Here is a tiny trained network, its code and every weight. The questions are about switching its units off for an input and a class, where a switched-off unit gives its printed mean instead of its output.

import numpy as np


def w(rows, s, z=0):
    codes = np.array(rows[::2]) - 128.0
    scale = np.full(codes.shape[1], s)
    scale[-1] = z or s
    return codes * scale


def norm(h):
    return h / np.sqrt((h * h).mean(-1, keepdims=True) + 1e-5)


def f(y):
    return y / 2 * (1 + np.tanh(0.7978845608 * (y + 0.044715 * y**3)))


def log_softmax(a):
    a = a - a.max(-1, keepdims=True)
    return a - np.log(np.exp(a).sum(-1, keepdims=True))


def net(x, mask):
    res = np.array(x, float).reshape(1, 7) / 4 @ E
    u = 0
    for l in range(2):
        y = f(norm(res) @ A[l][:, :-1].T + A[l][:, -1])
        res = res + np.where(mask[u : u + 11], y, B[l][:, -1]) @ B[l][:, :-1]
        u += 11
    return log_softmax(norm(res)[-1] @ U[:, :-1].T + U[:, -1])


A, B = {}, {}
E = w([
[71,111,176,107,60,64,109],'x0',
[80,125,122,134,226,172,167],'x1',
[93,168,107,119,94,194,160],'x2',
[248,90,156,190,108,138,179],'x3',
[117,80,69,107,105,95,189],'x4',
[113,164,228,94,141,116,99],'x5',
[172,254,155,87,170,210,110],'x6',
],0.0058)
A[0] = w([
[133,195,140,198,89,141,105,125],'L0N0',
[80,86,158,136,101,35,85,82],'L0N1',
[228,83,183,100,28,131,152,41],'L0N2',
[52,96,196,103,201,69,89,70],'L0N3',
[169,69,36,113,97,152,155,32],'L0N4',
[138,202,179,92,135,110,26,89],'L0N5',
[6,185,135,78,37,170,143,88],'L0N6',
[122,36,4,228,149,180,253,4],'L0N7',
[143,138,140,153,78,144,148,122],'L0N8',
[94,64,89,99,69,24,76,4],'L0N9',
[94,38,107,93,20,55,19,12],'L0N10',
],0.0065,0.0031)
B[0] = w([
[101,134,114,90,197,72,159,154],'L0N0',
[33,138,96,189,198,97,180,202],'L0N1',
[213,146,170,122,178,28,126,179],'L0N2',
[121,62,175,157,115,194,141,199],'L0N3',
[105,90,168,197,140,191,188,164],'L0N4',
[178,110,57,156,124,202,176,221],'L0N5',
[96,57,135,15,73,127,110,222],'L0N6',
[209,58,59,67,134,228,253,253],'L0N7',
[151,85,108,82,195,92,125,138],'L0N8',
[70,168,98,225,64,132,168,213],'L0N9',
[96,131,19,153,114,49,160,242],'L0N10',
],0.0058,0.0038)
A[1] = w([
[177,224,130,136,200,106,98,138],'L1N0',
[164,187,161,138,151,203,85,109],'L1N1',
[72,44,205,138,165,112,158,69],'L1N2',
[53,159,83,127,124,188,154,137],'L1N3',
[152,233,101,135,209,188,66,27],'L1N4',
[238,179,203,160,90,49,132,70],'L1N5',
[131,226,79,140,209,166,54,98],'L1N6',
[78,91,49,199,77,9,126,3],'L1N7',
[189,113,177,187,93,124,130,205],'L1N8',
[76,90,161,2,76,160,73,99],'L1N9',
[66,191,142,30,72,154,113,56],'L1N10',
],0.0076,0.005)
B[1] = w([
[191,126,199,123,99,107,73,207],'L1N0',
[125,37,118,177,47,113,148,218],'L1N1',
[108,123,197,218,178,178,77,163],'L1N2',
[184,155,148,105,150,61,60,228],'L1N3',
[165,51,193,164,3,144,99,214],'L1N4',
[154,206,76,132,217,38,58,185],'L1N5',
[154,85,219,143,24,171,174,210],'L1N6',
[96,164,137,183,9,100,132,255],'L1N7',
[78,187,75,48,221,97,136,217],'L1N8',
[117,189,118,100,164,151,126,208],'L1N9',
[92,198,68,65,105,146,79,192],'L1N10',
],0.0082,0.004)
U = w([
[53,107,199,178,207,161,87,6],'0',
[219,192,131,119,188,27,72,119],'1',
[208,115,212,109,39,193,74,172],'2',
[50,135,67,176,39,45,150,182],'3',
[68,222,106,6,86,177,52,73],'4',
[182,80,37,103,170,193,202,211],'5',
],0.014,0.0025)

Each question gives the input, the list of numbers given to net, and the class t.
The units are the neurons (one row each of A and B). Each row of codes is followed by its name. A weight is (code - 128) times the scale printed after its matrix; where a second scale follows, it is the last column's (A, B and U).
mask holds one flag per neuron, layer by layer. A switched-off neuron (its flag False) gives its mean, the last column of its row in B, instead of its output. The means were averaged over made-up inputs and are rounded, as every weight is.
A unit's drop is (log p(t) with every unit on - log p(t) with that unit switched off) / (log p(t) with every unit on - log p(t) with every unit switched off).
The circuit of an input: a set's keep is (log p(t) with only the set's units on - log p(t) with every unit switched off) / (log p(t) with every unit on - log p(t) with every unit switched off). Starting from the 12 units with the biggest drops (on a tie, the unit counted first), units are removed one at a time, each time the one whose removal leaves the highest keep (on an exact tie, the one counted first), for as long as the keep stays at least 0.8.
circuit, biggest first: the units of the circuit, biggest drop first
top k neurons: the k neurons with the biggest drops, biggest first
top k neurons in layer l: the k neurons of layer l with the biggest drops, biggest first
drop of u: that unit's drop, to one decimal
input [3,0,-6,4,-7,3,3], class 1: circuit, biggest first : (L1N5)
input [0,2,-2,-5,1,2,-1], class 0: circuit, biggest first : (L0N3; L1N2)
input [7,-5,2,1,-3,8,8], class 4: top 2 neurons : (L1N10; L0N6)
input [4,0,6,5,-2,4,3], class 1: circuit, biggest first : (L0N2; L1N5)
input [5,-1,1,-6,4,0,2], class 4: top 3 neurons : (L0N6; L1N9; L1N10)
input [0,-3,3,-4,6,-2,1], class 4: circuit, biggest first : (L0N6; L1N9)
input [7,-1,-3,2,3,6,3], class 1: top 2 neurons : (L0N2; L1N5)
input [-6,-6,-6,-8,-7,8,-6], class 3: top 3 neurons : (L0N10; L1N7; L0N5)
input [0,0,-1,-6,-6,-4,1], class 2: top 2 neurons : (L0N5; L1N6)
input [8,-5,5,8,-3,4,-4], class 1: top 2 neurons : (L0N2; L1N5)
input [-3,-4,8,-1,0,0,8], class 2: top 2 neurons : (L1N4; L1N6)
input [-1,1,0,-5,-2,7,-3], class 0: top 3 neurons : (L0N3; L1N2; L0N1)
input [-3,8,7,-6,0,1,-8], class 5: top 2 neurons : (L0N7; L1N7)
input [2,5,-2,-8,-5,-4,-3], class 0: top 2 neurons in layer 1 : (L1N2; L1N8)
input [7,-4,0,6,4,-2,1], class 1: top 2 neurons in layer 0 : (L0N2; L0N6)
input [-1,-8,-5,5,8,4,6], class 1: drop of L1N10 : 0.0
input [4,5,8,-5,1,-4,-5], class 4: drop of L0N5 : 0.1
input [-3,-2,-4,-6,-8,5,-4], class 0: drop of L0N3 : 1.8
